Below is a small trained network, with its code and all its weights. Each question gives an input and a class and asks what happens when units are switched off, that is, made to give their printed mean instead of their output.

import numpy as np


def w(rows, s, z=0):
    codes = np.array(rows[::2]) - 128.0
    scale = np.full(codes.shape[1], s)
    scale[-1] = z or s
    return codes * scale


def f(y):
    return y / 2 * (1 + np.tanh(0.7978845608 * (y + 0.044715 * y**3)))


def log_softmax(a):
    a = a - a.max(-1, keepdims=True)
    return a - np.log(np.exp(a).sum(-1, keepdims=True))


def net(x, mask):
    res = np.array(x, float).reshape(1, 5) / 4 @ E
    y = f(res @ A[0][:, :-1].T + A[0][:, -1])
    res = res + np.where(mask, y, B[0][:, -1]) @ B[0][:, :-1]
    return log_softmax(res[-1] @ U[:, :-1].T + U[:, -1])


A, B = {}, {}
E = w([
[154,43,136,112,61,172],'x0',
[95,94,222,248,107,90],'x1',
[197,124,251,14,95,53],'x2',
[219,131,140,191,210,92],'x3',
[106,125,195,97,179,198],'x4',
],0.013)
A[0] = w([
[144,167,97,108,193,174,252],'n1',
[114,117,74,123,183,254,239],'n2',
[126,99,159,132,189,130,196],'n3',
[103,137,72,177,184,171,189],'n4',
[79,87,82,150,17,63,196],'n5',
[102,179,122,204,211,157,96],'n6',
[40,191,48,148,170,94,175],'n7',
[200,208,68,66,130,114,78],'n8',
[19,72,122,139,53,114,255],'n9',
[68,114,59,134,137,76,89],'n10',
],0.012,0.0031)
B[0] = w([
[80,96,124,60,112,62,209],'n1',
[25,56,62,142,83,119,248],'n2',
[105,105,173,223,128,97,166],'n3',
[102,125,56,171,131,113,238],'n4',
[249,154,136,157,135,230,220],'n5',
[125,146,108,142,214,104,234],'n6',
[42,247,93,173,72,67,251],'n7',
[190,144,80,57,106,87,227],'n8',
[119,161,160,94,160,216,220],'n9',
[129,213,171,156,51,149,186],'n10',
],0.011,0.016)
U = w([
[148,110,94,178,200,79,93],'0',
[139,188,119,172,112,144,134],'1',
[186,121,97,59,113,70,245],'2',
[188,97,102,142,115,184,73],'3',
[85,126,176,110,152,174,71],'4',
[84,143,79,124,100,87,14],'5',
[91,3,70,148,102,147,139],'6',
[174,96,238,149,127,27,253],'7',
],0.017,0.0044)

Each question gives the input, the list of numbers given to net, and the class t.
The units are the neurons (one row each of A and B). Each row of codes is followed by its name. A weight is (code - 128) times the scale printed after its matrix; where a second scale follows, it is the last column's (A, B and U).
mask holds one flag per neuron, in row order. A switched-off neuron (its flag False) gives its mean, the last column of its row in B, instead of its output. The means were averaged over made-up inputs and are rounded, as every weight is.
A unit's drop is (log p(t) with every unit on - log p(t) with that unit switched off) / (log p(t) with every unit on - log p(t) with every unit switched off).
The circuit of an input: a set's keep is (log p(t) with only the set's units on - log p(t) with every unit switched off) / (log p(t) with every unit on - log p(t) with every unit switched off). Starting from all 10 units, units are removed one at a time, each time the one whose removal leaves the highest keep (on an exact tie, the one counted first), for as long as the keep stays at least 0.8.
circuit, biggest first: the units of the circuit, biggest drop first
unit that matters most: the unit with the biggest drop
top k neurons: the k neurons with the biggest drops, biggest first
drop of u: that unit's drop, to one decimal
input [2,-3,4,-5,7], class 4: unit that matters most => n4
input [3,4,6,-3,-2], class 3: circuit, biggest first => (n5, n7)
input [8,-2,6,-2,-3], class 3: circuit, biggest first => (n5, n1)
input [6,8,-3,-5,2], class 3: top 2 neurons => (n5, n7)
input [-1,3,4,-1,-4], class 3: top 3 neurons => (n7, n5, n1)
input [-4,4,-8,4,3], class 5: circuit, biggest first => (n7, n2)
input [-2,2,-5,1,-3], class 1: top 4 neurons => (n10, n1, n8, n5)
input [8,0,1,8,-5], class 7: circuit, biggest first => (n2, n4)
input [1,-1,5,-3,-8], class 3: top 3 neurons => (n5, n1, n7)
input [8,8,-7,-1,1], class 3: top 3 neurons => (n5, n9, n7)
input [-8,7,3,-5,7], class 7: top 2 neurons => (n2, n3)
input [6,-4,-4,-5,-3], class 3: top 2 neurons => (n5, n9)
input [-5,6,-2,6,-8], class 1: top 2 neurons => (n10, n7)
input [5,-6,-4,-6,2], class 6: unit that matters most => n2
input [5,8,2,0,6], class 7: top 2 neurons => (n2, n3)
input [0,-8,0,-7,7], class 6: top 2 neurons => (n2, n7)
input [-2,5,0,2,4], class 0: drop of n1 => 0.5
input [6,3,-3,4,2], class 6: drop of n3 => 0.0
input [7,7,2,-2,2], class 3: drop of n7 => 0.3
input [7,2,0,-6,5], class 4: circuit, biggest first => (n9)
input [-6,3,2,3,6], class 7: top 2 neurons => (n4, n2)
